Below is a small trained network, with its code and all its weights. Each question gives an input and a target symbol and asks what happens when units are switched off, that is, made to give their printed mean instead of their output.

import numpy as np


def w(rows, s, z=0):
    codes = np.array(rows[::2]) - 128.0
    scale = np.full(codes.shape[1], s)
    scale[-1] = z or s
    return codes * scale


def norm(h):
    return h / np.sqrt((h * h).mean(-1, keepdims=True) + 1e-5)


def f(y):
    return y / 2 * (1 + np.tanh(0.7978845608 * (y + 0.044715 * y**3)))


def softmax(a):
    e = np.exp(a - a.max(-1, keepdims=True))
    return e / e.sum(-1, keepdims=True)


def log_softmax(a):
    a = a - a.max(-1, keepdims=True)
    return a - np.log(np.exp(a).sum(-1, keepdims=True))


def net(x, mask):
    ids = ['αγδεηθπσφψω'.index(c) for c in x.split()]
    T = len(ids)
    res = E[ids] + P[:T]
    r = norm(res)
    for j in range(2):
        rows = slice(2 * j, 2 * j + 2)
        q, k, v = (r @ M[0][rows].T for M in (Q, K, V))
        z = softmax(np.where(np.tri(T) > 0, q @ k.T / 2**0.5, -1e9)) @ v
        o = O[0][rows]
        res = res + np.where(mask[j], z, o[:, -1]) @ o[:, :-1]
    y = f(norm(res) @ A[0][:, :-1].T + A[0][:, -1])
    res = res + np.where(mask[2:10], y, B[0][:, -1]) @ B[0][:, :-1]
    return log_softmax(norm(res)[-1] @ U[:, :-1].T + U[:, -1])


Q, K, V, O, A, B = {}, {}, {}, {}, {}, {}
E = w([
[208,170,125,134,119],'α',
[142,146,139,91,201],'γ',
[139,75,158,219,120],'δ',
[158,100,153,39,144],'ε',
[131,114,198,62,112],'η',
[127,197,136,122,193],'θ',
[64,190,136,93,105],'π',
[23,73,118,138,164],'σ',
[130,134,255,101,85],'φ',
[160,161,243,157,131],'ψ',
[166,115,146,43,167],'ω',
],0.0074)
P = w([
[166,151,253,97,158],'0',
[144,151,201,105,154],'1',
[137,153,185,110,146],'2',
[145,153,175,108,140],'3',
[140,158,162,113,138],'4',
[142,160,152,113,132],'5',
[144,159,140,118,130],'6',
[145,164,131,114,122],'7',
[144,163,119,113,121],'8',
[147,165,103,115,121],'9',
[136,166,90,117,114],'10',
[143,169,78,123,103],'11',
[132,160,60,120,103],'12',
[136,167,54,119,91],'13',
],0.0049)
Q[0] = w([
[173,195,38,6,210],'H1',
[125,20,207,72,17],'H1',
[183,213,161,62,138],'H2',
[120,41,51,231,64],'H2',
],0.017)
K[0] = w([
[119,122,51,43,155],'H1',
[108,90,253,88,77],'H1',
[114,139,31,106,87],'H2',
[132,147,214,75,206],'H2',
],0.018)
V[0] = w([
[167,76,129,25,54],'H1',
[118,99,102,80,254],'H1',
[152,64,159,199,181],'H2',
[243,144,114,132,96],'H2',
],0.01)
O[0] = w([
[189,33,159,14,100,133],'H1',
[169,189,89,88,226,172],'H1',
[151,2,53,164,178,2],'H2',
[205,168,26,142,49,216],'H2',
],0.0057,0.0077)
A[0] = w([
[116,90,175,225,57,133],'N1',
[162,175,119,134,69,101],'N2',
[88,153,113,231,173,128],'N3',
[112,35,153,90,68,178],'N4',
[76,182,116,70,87,47],'N5',
[181,145,168,184,154,5],'N6',
[3,74,102,188,101,198],'N7',
[157,138,119,128,171,103],'N8',
],0.012,0.0022)
B[0] = w([
[247,91,147,174,146,150],'N1',
[94,158,61,86,96,254],'N2',
[102,68,132,138,64,150],'N3',
[35,124,94,164,80,144],'N4',
[194,208,195,110,123,218],'N5',
[121,212,117,129,114,135],'N6',
[34,118,90,69,214,138],'N7',
[116,118,97,175,128,141],'N8',
],0.013,0.0072)
U = w([
[159,154,57,105,70,200],'α',
[154,161,100,155,254,64],'γ',
[143,48,121,190,162,254],'δ',
[124,77,137,52,132,51],'ε',
[48,93,141,84,75,28],'η',
[42,179,116,236,128,74],'θ',
[115,185,241,99,137,148],'π',
[13,92,117,97,183,169],'σ',
[111,86,168,175,55,102],'φ',
[225,118,164,213,121,64],'ψ',
[182,88,133,63,181,52],'ω',
],0.0086,0.0036)

Each question gives the input, a string of symbols that net reads in full, and the target symbol t.
The units are the heads (2 rows each of Q, K, V and O) and the neurons (one row each of A and B). Each row of codes is followed by its name. A weight is (code - 128) times the scale printed after its matrix; where a second scale follows, it is the last column's (O, A, B and U).
mask holds one flag per unit, heads first, then neurons. A switched-off unit (its flag False) gives its mean, the last column of its rows in O or B, instead of its output. The means were averaged over made-up inputs and are rounded, as every weight is.
A unit's drop is (log p(t) with every unit on - log p(t) with that unit switched off) / (log p(t) with every unit on - log p(t) with every unit switched off).
The circuit of an input: a set's keep is (log p(t) with only the set's units on - log p(t) with every unit switched off) / (log p(t) with every unit on - log p(t) with every unit switched off). Starting from all 10 units, units are removed one at a time, each time the one whose removal leaves the highest keep (on an exact tie, the one counted first), for as long as the keep stays at least 0.8.
units of the circuit, in order: the units of the circuit, biggest drop first
unit that matters most: the unit with the biggest drop
k most important neurons: the k neurons with the biggest drops, biggest first
heads that matter: for each layer, one digit per head in row order, 1 if its drop is at least 0.15 and else 0, layers parted by /
drop when u is switched off: that unit's drop, to one decimal
input π α π ψ σ α σ ε, target σ: units of the circuit, in order => (H2 N5)
input π π π α σ π δ, target δ: heads that matter => 10
input α α π α ψ ψ α α α ω π π, target π: units of the circuit, in order => (H2 N5)
input π π ψ π η φ ψ α ψ σ γ, target γ: unit that matters most => H1
input α γ γ θ θ θ δ θ, target δ: heads that matter => 01
input θ π ψ φ σ, target σ: units of the circuit, in order => (N7 H2)
input ψ γ γ, target γ: heads that matter => 01
input θ γ ω θ ε ψ, target ψ: units of the circuit, in order => (H1 N1)
input ψ γ γ θ, target θ: 4 most important neurons => (N3 N5 N2 N8)
input α ψ α α η α π α α α σ θ θ π, target π: 2 most important neurons => (N5 N2)
input γ ψ φ, target φ: units of the circuit, in order => (H1 N4 H2 N1)
input π γ ω ε α γ γ α ω ψ π φ α σ, target σ: units of the circuit, in order => (H2 N7)
input α σ θ, target σ: units of the circuit, in order => (H2 N5)
input α η α α α φ φ σ α π σ θ, target σ: heads that matter => 11
input η γ ω, target ω: 2 most important neurons => (N2 N5)
input α ψ ω θ φ η φ, target φ: units of the circuit, in order => (H1 N4 N1)
input α α η α θ θ ε α π σ η, target σ: units of the circuit, in order => (H2 N5)
input γ θ θ, target θ: most important neuron => (N3)
input α α δ, target δ: drop when N2 is switched off => 0.0
